Below are the code and all the weights of a small trained network. Each question names an input and a class and asks about switching units off, where a switched-off unit gives its printed mean instead of its output.

import numpy as np


def w(rows, s, z=0):
    codes = np.array(rows[::2]) - 128.0
    scale = np.full(codes.shape[1], s)
    scale[-1] = z or s
    return codes * scale


def f(y):
    return y / 2 * (1 + np.tanh(0.7978845608 * (y + 0.044715 * y**3)))


def log_softmax(a):
    a = a - a.max(-1, keepdims=True)
    return a - np.log(np.exp(a).sum(-1, keepdims=True))


def net(x, mask):
    res = np.array(x, float).reshape(1, 6) / 4 @ E
    y = f(res @ A[0][:, :-1].T + A[0][:, -1])
    res = res + np.where(mask, y, B[0][:, -1]) @ B[0][:, :-1]
    return log_softmax(res[-1] @ U[:, :-1].T + U[:, -1])


A, B = {}, {}
E = w([
[161,224,34,237,178,49],'x0',
[169,63,65,49,10,44],'x1',
[145,154,54,45,245,91],'x2',
[67,193,125,123,113,182],'x3',
[133,44,165,198,130,111],'x4',
[2,156,86,164,81,119],'x5',
],0.0073)
A[0] = w([
[34,187,118,3,120,188,254],'N0',
[54,133,77,208,107,40,157],'N1',
[70,238,107,205,150,210,173],'N2',
[123,52,98,52,28,124,172],'N3',
[50,105,200,180,184,234,124],'N4',
[91,73,222,163,161,193,189],'N5',
],0.0074,0.0051)
B[0] = w([
[75,30,179,2,159,22,254],'N0',
[100,128,106,219,37,110,209],'N1',
[85,199,230,135,120,31,235],'N2',
[43,27,204,61,41,47,230],'N3',
[197,40,216,109,107,188,199],'N4',
[179,38,200,111,134,135,196],'N5',
],0.0075,0.0094)
U = w([
[81,85,223,88,56,84,198],'0',
[123,135,68,36,254,92,139],'1',
[238,70,136,119,165,186,173],'2',
[140,152,180,149,106,235,3],'3',
[116,247,72,220,161,92,149],'4',
[50,78,26,199,35,162,19],'5',
],0.0083,0.0061)

Each question gives the input, the list of numbers given to net, and the class t.
The units are the neurons (one row each of A and B). Each row of codes is followed by its name. A weight is (code - 128) times the scale printed after its matrix; where a second scale follows, it is the last column's (A, B and U).
mask holds one flag per neuron, in row order. A switched-off neuron (its flag False) gives its mean, the last column of its row in B, instead of its output. The means were averaged over made-up inputs and are rounded, as every weight is.
A unit's drop is (log p(t) with every unit on - log p(t) with that unit switched off) / (log p(t) with every unit on - log p(t) with every unit switched off).
The circuit of an input: a set's keep is (log p(t) with only the set's units on - log p(t) with every unit switched off) / (log p(t) with every unit on - log p(t) with every unit switched off). Starting from all 6 units, units are removed one at a time, each time the one whose removal leaves the highest keep (on an exact tie, the one counted first), for as long as the keep stays at least 0.8.
units of the circuit, in order: the units of the circuit, biggest drop first
most important unit: the unit with the biggest drop
top k neurons: the k neurons with the biggest drops, biggest first
drop of u: that unit's drop, to one decimal
input [5,-1,-8,0,3,-5], class 3: units of the circuit, in order => [N0 N3]
input [6,-7,-7,-7,-4,6], class 4: top 2 neurons => [N0 N3]
input [-2,-4,8,7,6,-3], class 2: units of the circuit, in order => [N3 N4]
input [2,-8,-7,-2,0,-4], class 3: units of the circuit, in order => [N0]
input [5,7,6,7,7,-6], class 2: top 3 neurons => [N0 N2 N3]
input [3,4,3,5,1,-3], class 2: units of the circuit, in order => [N2 N3]
input [-2,0,-1,3,6,-2], class 2: units of the circuit, in order => [N2 N0 N3]
input [-5,-6,-3,-5,-4,-1], class 2: units of the circuit, in order => [N3 N2 N4]
input [5,5,5,4,-6,2], class 1: top 2 neurons => [N3 N0]
input [-8,-8,8,-4,-6,-5], class 2: units of the circuit, in order => [N4 N3]
input [5,-6,-1,6,7,-7], class 2: top 3 neurons => [N3 N0 N4]
input [3,3,4,-6,1,0], class 4: drop of N4 => 0.1
input [4,-1,1,5,-1,-2], class 4: drop of N3 => 0.3
input [6,3,-4,-1,3,-3], class 5: drop of N5 => 0.0
input [5,1,-1,0,7,4], class 5: most important unit => N1
